Below are the code and all the weights of a small trained network. Each question names an input and a target symbol and asks about switching units off, where a switched-off unit gives its printed mean instead of its output.

import numpy as np


def w(rows, s, z=0):
    codes = np.array(rows[::2]) - 128.0
    scale = np.full(codes.shape[1], s)
    scale[-1] = z or s
    return codes * scale


def norm(h):
    return h / np.sqrt((h * h).mean(-1, keepdims=True) + 1e-5)


def f(y):
    return np.maximum(y, 0)


def softmax(a):
    e = np.exp(a - a.max(-1, keepdims=True))
    return e / e.sum(-1, keepdims=True)


def log_softmax(a):
    a = a - a.max(-1, keepdims=True)
    return a - np.log(np.exp(a).sum(-1, keepdims=True))


def net(x, mask):
    ids = ['Λβδεζημτφψω'.index(c) for c in x.split()]
    T = len(ids)
    res = E[ids] + P[:T]
    u = 0
    for l in range(2):
        r = norm(res)
        for j in range(2):
            rows = slice(3 * j, 3 * j + 3)
            q, k, v = (r @ M[l][rows].T for M in (Q, K, V))
            z = softmax(np.where(np.tri(T) > 0, q @ k.T / 3**0.5, -1e9)) @ v
            o = O[l][rows]
            res = res + np.where(mask[u + j], z, o[:, -1]) @ o[:, :-1]
        u += 2
        y = f(norm(res) @ A[l][:, :-1].T + A[l][:, -1])
        res = res + np.where(mask[u : u + 12], y, B[l][:, -1]) @ B[l][:, :-1]
        u += 12
    return log_softmax(norm(res)[-1] @ U[:, :-1].T + U[:, -1])


Q, K, V, O, A, B = {}, {}, {}, {}, {}, {}
E = w([
[136,146,81,95,43,150,59],'Λ',
[172,133,190,121,176,229,127],'β',
[124,102,131,28,146,207,109],'δ',
[57,127,250,183,202,111,173],'ε',
[205,88,108,201,86,145,169],'ζ',
[139,4,159,109,110,128,93],'η',
[31,132,125,131,90,173,97],'μ',
[139,168,79,85,205,73,147],'τ',
[114,134,99,82,213,189,250],'φ',
[151,115,169,102,18,108,166],'ψ',
[68,163,146,117,88,53,95],'ω',
],0.021)
P = w([
[73,202,48,95,133,197,219],'0',
[84,191,80,85,109,172,171],'1',
[96,150,116,87,111,165,150],'2',
[93,133,140,109,108,163,117],'3',
[102,115,158,114,106,139,86],'4',
[108,109,180,125,110,129,53],'5',
[118,90,195,146,99,113,35],'6',
[112,91,219,125,82,104,3],'7',
[72,58,130,187,87,88,14],'8',
],0.0062)
Q[0] = w([
[127,189,110,139,132,122,137],'0.h0',
[99,123,99,128,108,122,102],'0.h0',
[159,137,101,108,181,122,115],'0.h0',
[150,172,199,28,112,177,160],'0.h1',
[119,156,187,59,112,1,154],'0.h1',
[29,228,194,97,191,131,147],'0.h1',
],0.033)
K[0] = w([
[124,154,100,131,110,135,155],'0.h0',
[141,93,113,132,132,105,116],'0.h0',
[116,184,86,114,164,135,195],'0.h0',
[148,111,129,143,187,162,58],'0.h1',
[122,70,106,182,169,83,53],'0.h1',
[98,204,122,122,254,117,108],'0.h1',
],0.042)
V[0] = w([
[180,254,138,160,103,161,121],'0.h0',
[72,117,133,137,86,102,185],'0.h0',
[94,164,175,50,81,133,109],'0.h0',
[144,98,104,149,174,151,113],'0.h1',
[109,120,142,103,134,115,149],'0.h1',
[118,126,133,149,124,131,119],'0.h1',
],0.014)
O[0] = w([
[128,248,114,224,163,148,121,115],'0.h0',
[106,113,104,135,113,94,163,212],'0.h0',
[153,150,170,106,92,144,153,210],'0.h0',
[130,113,114,127,151,155,143,3],'0.h1',
[123,134,149,146,134,104,123,52],'0.h1',
[110,120,120,129,130,136,131,121],'0.h1',
],0.012,0.0021)
A[0] = w([
[113,169,113,59,114,137,81,156],'0.n0',
[10,141,158,141,142,121,160,182],'0.n1',
[161,122,124,176,128,100,84,38],'0.n2',
[127,113,61,164,148,89,46,125],'0.n3',
[77,90,161,191,157,102,151,53],'0.n4',
[110,181,122,151,55,114,119,135],'0.n5',
[125,188,150,111,217,5,124,2],'0.n6',
[175,118,105,195,146,135,143,26],'0.n7',
[130,161,121,118,60,57,132,179],'0.n8',
[47,145,112,135,110,134,63,30],'0.n9',
[104,154,118,89,197,82,206,39],'0.n10',
[137,147,198,183,179,147,117,143],'0.n11',
],0.028,0.0032)
B[0] = w([
[27,95,102,135,153,115,107,196],'0.n0',
[215,99,176,130,194,111,65,183],'0.n1',
[128,116,135,138,136,133,185,182],'0.n2',
[54,124,110,206,122,108,137,206],'0.n3',
[119,172,152,205,158,121,171,158],'0.n4',
[196,111,70,102,78,134,140,254],'0.n5',
[67,141,119,81,107,2,74,169],'0.n6',
[83,52,84,142,181,68,152,218],'0.n7',
[158,185,113,178,102,122,146,218],'0.n8',
[165,46,109,151,82,147,96,200],'0.n9',
[62,224,122,91,189,169,156,159],'0.n10',
[87,150,212,140,114,133,172,175],'0.n11',
],0.034,0.017)
Q[1] = w([
[147,187,153,122,130,165,77],'1.h0',
[177,130,148,168,125,58,67],'1.h0',
[198,166,105,126,253,143,158],'1.h0',
[188,186,56,97,130,191,109],'1.h1',
[186,212,33,127,129,220,110],'1.h1',
[137,154,79,185,208,140,237],'1.h1',
],0.029)
K[1] = w([
[158,194,118,46,171,168,146],'1.h0',
[171,122,64,139,139,122,146],'1.h0',
[124,196,82,219,216,150,87],'1.h0',
[140,112,55,160,138,109,151],'1.h1',
[164,84,18,152,119,64,168],'1.h1',
[78,76,128,253,73,77,96],'1.h1',
],0.035)
V[1] = w([
[27,165,140,157,50,78,172],'1.h0',
[100,130,151,243,75,152,47],'1.h0',
[104,120,113,177,191,253,162],'1.h0',
[143,139,46,70,136,142,136],'1.h1',
[86,97,142,89,127,93,78],'1.h1',
[95,147,152,100,56,155,160],'1.h1',
],0.029)
O[1] = w([
[117,112,110,90,30,57,160,254],'1.h0',
[156,106,91,101,17,186,32,229],'1.h0',
[124,117,107,65,142,250,183,44],'1.h0',
[103,77,42,130,137,114,158,86],'1.h1',
[190,141,80,33,137,118,137,177],'1.h1',
[84,154,193,98,92,133,165,74],'1.h1',
],0.018,0.0087)
A[1] = w([
[191,57,112,129,47,190,133,57],'1.n0',
[100,168,178,128,107,72,71,91],'1.n1',
[97,79,92,228,143,148,122,64],'1.n2',
[147,155,64,116,115,126,51,146],'1.n3',
[252,173,123,104,148,161,216,19],'1.n4',
[101,105,37,157,134,109,135,124],'1.n5',
[136,165,120,104,164,187,125,92],'1.n6',
[115,156,75,247,117,75,129,137],'1.n7',
[234,50,169,186,161,242,90,2],'1.n8',
[45,79,128,50,161,149,61,76],'1.n9',
[107,78,149,14,124,205,161,79],'1.n10',
[127,197,109,125,196,61,117,151],'1.n11',
],0.025,0.0063)
B[1] = w([
[74,147,127,212,137,195,59,205],'1.n0',
[159,98,139,193,162,111,96,158],'1.n1',
[188,108,148,128,153,105,209,207],'1.n2',
[91,99,199,109,96,129,92,182],'1.n3',
[229,228,97,153,67,134,182,148],'1.n4',
[90,175,164,158,153,88,107,227],'1.n5',
[83,68,101,162,161,144,133,135],'1.n6',
[154,65,129,50,146,132,199,251],'1.n7',
[252,20,174,122,183,168,118,161],'1.n8',
[184,197,89,69,187,117,124,148],'1.n9',
[154,40,137,75,72,160,120,147],'1.n10',
[96,124,113,165,57,204,97,171],'1.n11',
],0.037,0.025)
U = w([
[115,101,111,163,192,102,221,180],'Λ',
[161,90,132,142,76,3,70,1],'β',
[192,200,86,179,73,146,159,153],'δ',
[94,161,87,150,187,211,152,171],'ε',
[137,149,92,137,163,126,108,89],'ζ',
[49,88,70,203,87,197,101,127],'η',
[202,83,135,172,195,188,86,94],'μ',
[116,197,204,235,177,115,121,125],'τ',
[85,136,194,105,86,166,154,140],'φ',
[66,190,80,138,153,106,97,204],'ψ',
[139,91,71,32,120,146,120,117],'ω',
],0.0077,0.0048)

Each question gives the input, a string of symbols that net reads in full, and the target symbol t.
The units are the heads (3 rows each of Q, K, V and O) and the neurons (one row each of A and B). Each row of codes is followed by its name. A weight is (code - 128) times the scale printed after its matrix; where a second scale follows, it is the last column's (O, A, B and U).
mask holds one flag per unit, layer by layer, with each layer's heads first. A switched-off unit (its flag False) gives its mean, the last column of its rows in O or B, instead of its output. The means were averaged over made-up inputs and are rounded, as every weight is.
A unit's drop is (log p(t) with every unit on - log p(t) with that unit switched off) / (log p(t) with every unit on - log p(t) with every unit switched off).
The circuit of an input: a set's keep is (log p(t) with only the set's units on - log p(t) with every unit switched off) / (log p(t) with every unit on - log p(t) with every unit switched off). Starting from the 12 units with the biggest drops (on a tie, the unit counted first), units are removed one at a time, each time the one whose removal leaves the highest keep (on an exact tie, the one counted first), for as long as the keep stays at least 0.8.
units of the circuit, in order: the units of the circuit, biggest drop first
k most important neurons: the k neurons with the biggest drops, biggest first
top k neurons in layer l: the k neurons of layer l with the biggest drops, biggest first
input ω ζ ζ τ ζ ζ ζ η, target ω: 2 most important neurons : 0.n6, 0.n8
input β φ ζ β ζ τ ζ ω ζ, target β: units of the circuit, in order : 0.n6, 0.n9, 1.h0
input ψ ψ η ζ ζ Λ Λ ψ Λ, target β: units of the circuit, in order : 0.h0, 1.h0, 0.n7
input μ Λ ζ η φ β ζ ψ μ, target β: 3 most important neurons : 0.n5, 0.n7, 0.n1
input ζ ζ ζ ζ ζ ζ Λ μ, target μ: units of the circuit, in order : 0.n1, 1.n8
input ζ ζ ζ ε ψ η τ β, target τ: units of the circuit, in order : 0.n11, 1.n7, 1.h1
input ψ Λ μ, target μ: units of the circuit, in order : 0.n1
input ω ζ ζ Λ η ζ ζ, target δ: top 2 neurons in layer 0 : 0.n7, 0.n6
input ψ ω ζ ψ ε ζ μ ζ, target μ: 2 most important neurons : 1.n8, 0.n1
input Λ ζ ζ Λ Λ ζ, target η: units of the circuit, in order : 1.h0, 1.n0, 0.n6
input Λ ω ζ ζ η β, target τ: 3 most important neurons : 0.n11, 0.n5, 0.n7
input ζ Λ ζ φ μ μ μ ε, target τ: top 2 neurons in layer 0 : 0.n4, 0.n11
input ζ δ μ ζ, target ω: top 2 neurons in layer 0 : 0.n5, 0.n7
input ζ μ Λ δ Λ ζ ζ ψ η, target β: 3 most important neurons : 0.n1, 0.n9, 1.n0
input Λ η ω, target η: 4 most important neurons : 1.n11, 0.n3, 0.n6, 0.n5
input η ω Λ ζ ω ζ μ ζ ω, target η: top 3 neurons in layer 1 : 1.n11, 1.n2, 1.n8
input ζ ζ ω ε β Λ μ ζ, target β: 3 most important neurons : 0.n9, 0.n3, 0.n6
input ζ β ζ, target φ: top 3 neurons in layer 0 : 0.n11, 0.n3, 0.n6
input ζ μ η Λ ψ, target β: top 2 neurons in layer 0 : 0.n5, 0.n7
input ψ Λ ε Λ ψ δ, target ω: most important neuron : 0.n8
input μ ζ ζ ζ β ω μ η, target τ: top 3 neurons in layer 0 : 0.n1, 0.n9, 0.n3
input μ ζ ζ ζ ζ Λ ζ, target η: top 2 neurons in layer 0 : 0.n3, 0.n7
input ω μ η, target ω: top 3 neurons in layer 0 : 0.n5, 0.n8, 0.n6
input β ζ ζ β β ψ, target δ: 2 most important neurons : 0.n7, 0.n6
input τ ψ φ τ ψ ω Λ, target η: most important neuron : 1.n0
input ζ τ η Λ β τ ζ ζ ζ, target τ: top 3 neurons in layer 0 : 0.n5, 0.n9, 0.n1
